Here is a tiny trained network, its code and every weight. The questions are about switching its units off for an input and a class, where a switched-off unit gives its printed mean instead of its output.

import numpy as np


def w(rows, s, z=0):
    codes = np.array(rows[::2]) - 128.0
    scale = np.full(codes.shape[1], s)
    scale[-1] = z or s
    return codes * scale


def norm(h):
    return h / np.sqrt((h * h).mean(-1, keepdims=True) + 1e-5)


def f(y):
    return np.maximum(y, 0)


def log_softmax(a):
    a = a - a.max(-1, keepdims=True)
    return a - np.log(np.exp(a).sum(-1, keepdims=True))


def net(x, mask):
    res = np.array(x, float).reshape(1, 8) / 4 @ E
    u = 0
    for l in range(3):
        y = f(norm(res) @ A[l][:, :-1].T + A[l][:, -1])
        res = res + np.where(mask[u : u + 4], y, B[l][:, -1]) @ B[l][:, :-1]
        u += 4
    return log_softmax(norm(res)[-1] @ U[:, :-1].T + U[:, -1])


A, B = {}, {}
E = w([
[154,147,201,44,207,126,88,233,165],'x0',
[22,23,136,205,170,114,162,68,156],'x1',
[82,191,113,130,190,163,224,78,126],'x2',
[18,115,17,173,69,96,168,159,82],'x3',
[80,218,109,2,94,33,144,119,44],'x4',
[128,147,149,204,55,94,74,148,28],'x5',
[235,77,166,209,102,168,152,144,194],'x6',
[145,71,156,72,120,166,248,216,106],'x7',
],0.0088)
A[0] = w([
[1,114,91,47,124,94,151,169,12,103],'0.n0',
[177,165,159,178,102,107,115,4,124,63],'0.n1',
[132,146,183,175,217,161,138,66,72,59],'0.n2',
[9,85,92,241,116,98,66,63,127,2],'0.n3',
],0.0082,0.0054)
B[0] = w([
[142,208,92,210,123,41,121,37,1,254],'0.n0',
[156,235,80,142,69,138,231,60,121,180],'0.n1',
[94,114,206,175,110,83,225,98,140,157],'0.n2',
[61,49,216,149,180,215,66,175,193,236],'0.n3',
],0.0091,0.0074)
A[1] = w([
[74,101,120,178,113,125,128,79,161,78],'1.n0',
[170,114,160,190,73,142,117,206,118,119],'1.n1',
[46,147,117,114,100,87,173,161,87,137],'1.n2',
[152,175,208,11,182,84,92,134,107,254],'1.n3',
],0.012,0.0038)
B[1] = w([
[79,128,161,59,161,165,83,104,127,226],'1.n0',
[113,151,18,92,113,30,94,206,125,203],'1.n1',
[216,133,79,125,175,142,94,35,90,225],'1.n2',
[152,85,71,162,39,117,166,250,151,254],'1.n3',
],0.013,0.0082)
A[2] = w([
[152,2,119,132,173,180,155,100,140,4],'2.n0',
[169,159,175,105,133,115,200,108,104,65],'2.n1',
[151,152,126,135,54,142,98,105,104,9],'2.n2',
[156,240,171,88,127,102,82,148,71,92],'2.n3',
],0.0088,0.0028)
B[2] = w([
[150,178,152,111,161,122,213,157,208,214],'2.n0',
[152,78,159,187,146,83,237,148,166,176],'2.n1',
[125,209,150,109,74,159,132,65,120,202],'2.n2',
[163,136,112,134,122,95,255,141,176,251],'2.n3',
],0.0097,0.0034)
U = w([
[67,110,119,146,162,129,59,71,57,93],'0',
[88,112,226,139,198,172,175,72,185,137],'1',
[126,156,177,68,76,170,112,83,101,10],'2',
[193,185,68,126,103,66,131,92,50,91],'3',
[155,77,130,110,111,130,121,253,171,253],'4',
],0.018,0.0045)

Each question gives the input, the list of numbers given to net, and the class t.
The units are the neurons (one row each of A and B). Each row of codes is followed by its name. A weight is (code - 128) times the scale printed after its matrix; where a second scale follows, it is the last column's (A, B and U).
mask holds one flag per neuron, layer by layer. A switched-off neuron (its flag False) gives its mean, the last column of its row in B, instead of its output. The means were averaged over made-up inputs and are rounded, as every weight is.
A unit's drop is (log p(t) with every unit on - log p(t) with that unit switched off) / (log p(t) with every unit on - log p(t) with every unit switched off).
The circuit of an input: a set's keep is (log p(t) with only the set's units on - log p(t) with every unit switched off) / (log p(t) with every unit on - log p(t) with every unit switched off). Starting from all 12 units, units are removed one at a time, each time the one whose removal leaves the highest keep (on an exact tie, the one counted first), for as long as the keep stays at least 0.8.
circuit, biggest first: the units of the circuit, biggest drop first
unit that matters most: the unit with the biggest drop
top k neurons: the k neurons with the biggest drops, biggest first
k most important neurons of layer l: the k neurons of layer l with the biggest drops, biggest first
drop of u: that unit's drop, to one decimal
input [7,7,-2,7,2,-8,4,-4], class 1: circuit, biggest first : [1.n3]
input [-6,3,1,8,2,-2,4,-8], class 1: circuit, biggest first : [0.n3, 1.n1]
input [4,5,-7,-1,1,3,-5,-4], class 4: top 2 neurons : [1.n3, 1.n2]
input [-1,3,-7,-3,2,5,0,-4], class 0: 2 most important neurons of layer 1 : [1.n3, 1.n0]
input [-6,0,-4,-1,-4,-5,8,-6], class 1: circuit, biggest first : [1.n3, 2.n0]
input [2,-8,3,-5,-4,2,-5,-5], class 4: top 2 neurons : [1.n3, 0.n0]
input [3,2,2,-8,7,-1,-2,-7], class 4: top 2 neurons : [1.n3, 0.n0]
input [-6,-2,-2,-6,-4,0,6,0], class 3: circuit, biggest first : [1.n3, 1.n1]
input [3,-8,5,-1,-1,2,-7,-6], class 4: 2 most important neurons of layer 0 : [0.n1, 0.n0]
input [8,0,1,1,8,-6,-6,7], class 3: top 3 neurons : [0.n0, 1.n2, 0.n3]
input [-6,-5,4,-6,-5,0,-2,-6], class 1: 2 most important neurons of layer 1 : [1.n1, 1.n3]
input [6,-5,5,8,-7,2,0,-8], class 4: 2 most important neurons of layer 1 : [1.n2, 1.n1]
input [0,-2,3,-2,5,-8,-2,-3], class 4: top 2 neurons : [1.n3, 0.n1]
input [0,6,-4,1,0,-1,-5,7], class 0: circuit, biggest first : [1.n3]
input [6,0,8,-4,-3,2,-1,-5], class 4: top 3 neurons : [1.n3, 0.n0, 0.n3]
input [-3,-2,6,-6,2,4,2,2], class 1: 2 most important neurons of layer 0 : [0.n0, 0.n2]
input [4,-1,7,2,-1,8,1,-6], class 1: 2 most important neurons of layer 0 : [0.n3, 0.n0]
input [-3,2,1,2,2,6,-4,-7], class 0: drop of 0.n3 : 1.0
input [6,-5,-1,-2,-1,7,-5,-7], class 4: drop of 1.n3 : 0.3
input [1,-4,0,1,0,-6,-2,-2], class 4: drop of 0.n1 : 0.0
input [-7,3,4,2,4,0,1,-5], class 0: unit that matters most : 0.n3
input [7,-6,4,-5,-3,4,-1,-7], class 4: drop of 1.n3 : 0.1
